Below are the code and all the weights of a small trained network. Each question names an input and a target symbol and asks about switching units off, where a switched-off unit gives its printed mean instead of its output.

import numpy as np


def w(rows, s, z=0):
    codes = np.array(rows[::2]) - 128.0
    scale = np.full(codes.shape[1], s)
    scale[-1] = z or s
    return codes * scale


def softmax(a):
    e = np.exp(a - a.max(-1, keepdims=True))
    return e / e.sum(-1, keepdims=True)


def log_softmax(a):
    a = a - a.max(-1, keepdims=True)
    return a - np.log(np.exp(a).sum(-1, keepdims=True))


def net(x, mask):
    ids = ['βγζμξσ'.index(c) for c in x.split()]
    T = len(ids)
    res = E[ids] + P[:T]
    u = 0
    for l in range(3):
        r = res
        for j in range(2):
            rows = slice(3 * j, 3 * j + 3)
            q, k, v = (r @ M[l][rows].T for M in (Q, K, V))
            z = softmax(np.where(np.tri(T) > 0, q @ k.T / 3**0.5, -1e9)) @ v
            o = O[l][rows]
            res = res + np.where(mask[u + j], z, o[:, -1]) @ o[:, :-1]
        u += 2
    return log_softmax(res[-1] @ U[:, :-1].T + U[:, -1])


Q, K, V, O = {}, {}, {}, {}
E = w([
[65,227,119,40],'β',
[219,179,101,130],'γ',
[78,32,174,4],'ζ',
[138,68,153,90],'μ',
[183,243,128,52],'ξ',
[201,155,204,75],'σ',
],0.013)
P = w([
[165,165,135,76],'0',
[124,118,126,106],'1',
[147,139,99,126],'2',
[129,136,179,140],'3',
[109,106,108,131],'4',
[153,138,83,130],'5',
[107,163,186,158],'6',
[107,103,91,136],'7',
[180,116,40,119],'8',
[7,122,138,99],'9',
],0.019)
Q[0] = w([
[176,141,209,139],'L0H0',
[82,188,200,119],'L0H0',
[86,130,210,102],'L0H0',
[164,123,105,71],'L0H1',
[118,116,113,11],'L0H1',
[120,135,166,171],'L0H1',
],0.012)
K[0] = w([
[171,203,159,127],'L0H0',
[27,156,251,81],'L0H0',
[60,139,191,133],'L0H0',
[101,90,80,165],'L0H1',
[169,80,55,92],'L0H1',
[50,199,83,190],'L0H1',
],0.012)
V[0] = w([
[109,138,104,15],'L0H0',
[136,174,178,81],'L0H0',
[103,211,164,137],'L0H0',
[131,142,234,135],'L0H1',
[251,129,135,78],'L0H1',
[254,92,110,86],'L0H1',
],0.0087)
O[0] = w([
[133,108,232,68,249],'L0H0',
[122,149,180,107,205],'L0H0',
[166,2,134,167,143],'L0H0',
[167,114,150,168,117],'L0H1',
[47,172,134,167,254],'L0H1',
[83,152,193,214,243],'L0H1',
],0.0079,0.0078)
Q[1] = w([
[166,76,86,112],'L1H0',
[145,157,171,102],'L1H0',
[110,197,167,120],'L1H0',
[147,132,179,106],'L1H1',
[247,199,139,139],'L1H1',
[188,210,169,144],'L1H1',
],0.013)
K[1] = w([
[112,127,161,142],'L1H0',
[136,160,58,119],'L1H0',
[101,124,93,68],'L1H0',
[141,140,113,141],'L1H1',
[253,216,106,172],'L1H1',
[236,198,145,163],'L1H1',
],0.016)
V[1] = w([
[34,113,74,115],'L1H0',
[53,130,116,154],'L1H0',
[79,22,251,123],'L1H0',
[43,60,100,103],'L1H1',
[172,115,95,148],'L1H1',
[110,198,203,164],'L1H1',
],0.011)
O[1] = w([
[173,205,200,30,111],'L1H0',
[172,208,196,153,133],'L1H0',
[204,227,103,160,205],'L1H0',
[255,177,116,160,112],'L1H1',
[113,150,148,51,49],'L1H1',
[125,183,86,115,252],'L1H1',
],0.0077,0.015)
Q[2] = w([
[170,139,106,191],'L2H0',
[150,69,125,91],'L2H0',
[155,167,83,7],'L2H0',
[137,123,107,168],'L2H1',
[124,152,85,111],'L2H1',
[102,133,140,127],'L2H1',
],0.016)
K[2] = w([
[107,177,12,200],'L2H0',
[65,219,178,139],'L2H0',
[88,183,255,212],'L2H0',
[148,91,225,147],'L2H1',
[99,149,95,232],'L2H1',
[100,133,149,64],'L2H1',
],0.0092)
V[2] = w([
[189,49,171,196],'L2H0',
[174,118,234,154],'L2H0',
[151,146,181,254],'L2H0',
[203,86,139,217],'L2H1',
[176,93,149,86],'L2H1',
[96,88,165,148],'L2H1',
],0.0093)
O[2] = w([
[183,214,232,207,46],'L2H0',
[122,92,239,205,147],'L2H0',
[99,44,253,130,250],'L2H0',
[44,168,129,155,72],'L2H1',
[106,172,146,100,26],'L2H1',
[145,158,247,167,84],'L2H1',
],0.0063,0.011)
U = w([
[84,226,185,86,87],'β',
[105,163,95,154,180],'γ',
[207,135,162,62,252],'ζ',
[143,155,145,221,106],'μ',
[76,125,160,143,44],'ξ',
[128,254,182,100,106],'σ',
],0.0088,0.003)

Each question gives the input, a string of symbols that net reads in full, and the target symbol t.
The units are the heads (3 rows each of Q, K, V and O). Each row of codes is followed by its name. A weight is (code - 128) times the scale printed after its matrix; where a second scale follows, it is the last column's (O and U).
mask holds one flag per head, layer by layer. A switched-off head (its flag False) gives its mean, the last column of its rows in O, instead of its output. The means were averaged over made-up inputs and are rounded, as every weight is.
A unit's drop is (log p(t) with every unit on - log p(t) with that unit switched off) / (log p(t) with every unit on - log p(t) with every unit switched off).
The circuit of an input: a set's keep is (log p(t) with only the set's units on - log p(t) with every unit switched off) / (log p(t) with every unit on - log p(t) with every unit switched off). Starting from all 6 units, units are removed one at a time, each time the one whose removal leaves the highest keep (on an exact tie, the one counted first), for as long as the keep stays at least 0.8.
units of the circuit, in order: the units of the circuit, biggest drop first
most important unit: the unit with the biggest drop
heads that matter: for each layer, one digit per head in row order, 1 if its drop is at least 0.15 and else 0, layers parted by /
input ξ σ γ ξ γ ζ ξ β ξ β, target γ: most important unit : L1H0
input ξ γ ζ μ, target σ: units of the circuit, in order : L1H0; L0H1; L0H0
input ξ β ζ ζ σ β γ, target ζ: units of the circuit, in order : L1H0; L0H1
input σ β μ γ ζ σ γ μ γ ξ, target ξ: units of the circuit, in order : L1H0; L0H0
input ζ μ σ σ γ, target γ: units of the circuit, in order : L0H0; L1H1; L2H0
input γ ζ ξ β, target γ: heads that matter : 11 / 11 / 10
input γ γ γ γ γ ζ μ ξ β β, target ζ: heads that matter : 10 / 11 / 01
input μ γ γ γ, target ξ: units of the circuit, in order : L1H0; L1H1
input γ β γ ζ ζ β σ, target ζ: units of the circuit, in order : L2H1; L1H0; L0H1
input γ ξ ξ β ζ β μ, target ζ: units of the circuit, in order : L1H0; L0H1; L2H1
input γ γ γ μ β, target σ: heads that matter : 01 / 11 / 00
input γ ζ ζ μ β γ γ, target ξ: units of the circuit, in order : L0H0; L1H0; L1H1
input μ μ σ ζ, target μ: units of the circuit, in order : L1H1; L1H0
input γ μ ξ ζ, target γ: units of the circuit, in order : L1H1; L1H0; L2H0
input β γ β ζ γ μ γ μ ζ ζ, target σ: units of the circuit, in order : L1H1; L0H0; L0H1; L1H0
input σ ξ γ γ ζ σ σ μ σ γ, target μ: heads that matter : 00 / 01 / 10
input ζ ζ ζ ζ, target σ: heads that matter : 00 / 11 / 01
input ξ γ ζ γ ζ γ ξ γ ξ σ, target γ: heads that matter : 01 / 11 / 10
input μ ζ ζ γ σ γ β, target ξ: heads that matter : 10 / 10 / 00
input ζ ζ γ, target γ: heads that matter : 10 / 11 / 11
input γ ζ γ γ γ μ ζ ζ, target ζ: most important unit : L1H1
